Below are the code and all the weights of a small trained network. Each question names an input and a class and asks about switching units off, where a switched-off unit gives its printed mean instead of its output.

import numpy as np


def w(rows, s, z=0):
    codes = np.array(rows[::2]) - 128.0
    scale = np.full(codes.shape[1], s)
    scale[-1] = z or s
    return codes * scale


def f(y):
    return np.maximum(y, 0)


def log_softmax(a):
    a = a - a.max(-1, keepdims=True)
    return a - np.log(np.exp(a).sum(-1, keepdims=True))


def net(x, mask):
    res = np.array(x, float).reshape(1, 5) / 4 @ E
    y = f(res @ A[0][:, :-1].T + A[0][:, -1])
    res = res + np.where(mask, y, B[0][:, -1]) @ B[0][:, :-1]
    return log_softmax(res[-1] @ U[:, :-1].T + U[:, -1])


A, B = {}, {}
E = w([
[128,127,139,132,128],'x0',
[51,110,172,39,168],'x1',
[142,101,109,174,254],'x2',
[129,129,124,127,127],'x3',
[14,114,71,215,132],'x4',
],0.0088)
A[0] = w([
[4,129,99,97,121,120],'n0',
[45,133,89,195,74,156],'n1',
[38,109,128,110,218,137],'n2',
[73,132,166,138,61,211],'n3',
[90,133,100,205,175,133],'n4',
[215,127,121,115,28,253],'n5',
[65,131,159,9,167,192],'n6',
[181,134,100,160,181,185],'n7',
[205,125,131,119,229,132],'n8',
[85,127,116,185,189,84],'n9',
],0.014,0.0042)
B[0] = w([
[51,160,93,98,196,216],'n0',
[91,99,44,161,94,228],'n1',
[115,174,185,147,216,223],'n2',
[79,142,93,82,110,204],'n3',
[115,97,167,199,81,210],'n4',
[106,251,180,166,110,249],'n5',
[152,87,188,18,93,243],'n6',
[189,112,97,167,140,197],'n7',
[217,145,62,116,178,217],'n8',
[90,104,192,180,122,196],'n9',
],0.024,0.012)
U = w([
[84,213,242,166,157,251],'0',
[80,138,18,165,23,25],'1',
[220,151,3,158,152,168],'2',
[131,40,141,232,88,134],'3',
[126,120,232,39,13,107],'4',
[44,118,55,52,165,79],'5',
[233,67,149,54,200,25],'6',
],0.0061,0.0018)

Each question gives the input, the list of numbers given to net, and the class t.
The units are the neurons (one row each of A and B). Each row of codes is followed by its name. A weight is (code - 128) times the scale printed after its matrix; where a second scale follows, it is the last column's (A, B and U).
mask holds one flag per neuron, in row order. A switched-off neuron (its flag False) gives its mean, the last column of its row in B, instead of its output. The means were averaged over made-up inputs and are rounded, as every weight is.
A unit's drop is (log p(t) with every unit on - log p(t) with that unit switched off) / (log p(t) with every unit on - log p(t) with every unit switched off).
The circuit of an input: a set's keep is (log p(t) with only the set's units on - log p(t) with every unit switched off) / (log p(t) with every unit on - log p(t) with every unit switched off). Starting from all 10 units, units are removed one at a time, each time the one whose removal leaves the highest keep (on an exact tie, the one counted first), for as long as the keep stays at least 0.8.
circuit, biggest first: the units of the circuit, biggest drop first
k most important neurons: the k neurons with the biggest drops, biggest first
drop when u is switched off: that unit's drop, to one decimal
input [-8,3,-8,0,-3], class 4: circuit, biggest first -> (n6)
input [-7,3,1,-8,0], class 6: circuit, biggest first -> (n5; n1)
input [0,0,3,0,7], class 3: circuit, biggest first -> (n5; n4)
input [5,7,0,-2,-6], class 4: 3 most important neurons -> (n6; n7; n0)
input [-3,0,3,-5,0], class 2: circuit, biggest first -> (n6; n5)
input [1,1,8,0,-3], class 6: 2 most important neurons -> (n1; n5)
input [3,1,-4,1,-6], class 4: 3 most important neurons -> (n2; n6; n0)
input [8,2,-8,-7,0], class 4: 2 most important neurons -> (n2; n6)
input [-2,-5,1,1,-6], class 2: 2 most important neurons -> (n8; n2)
input [6,-2,-5,-2,1], class 1: 2 most important neurons -> (n2; n6)
input [0,-7,1,-8,0], class 2: 3 most important neurons -> (n2; n7; n9)
input [7,-2,0,7,7], class 1: 2 most important neurons -> (n1; n0)
input [1,6,-1,2,4], class 5: 2 most important neurons -> (n5; n0)
input [7,-7,-5,8,4], class 1: circuit, biggest first -> (n1)
input [3,-7,1,8,7], class 3: 2 most important neurons -> (n4; n9)
input [7,6,-6,3,0], class 4: drop when n6 is switched off -> 1.9
input [-7,-1,4,-1,-2], class 2: drop when n6 is switched off -> 0.4
input [4,4,-7,1,3], class 5: drop when n4 is switched off -> 0.0
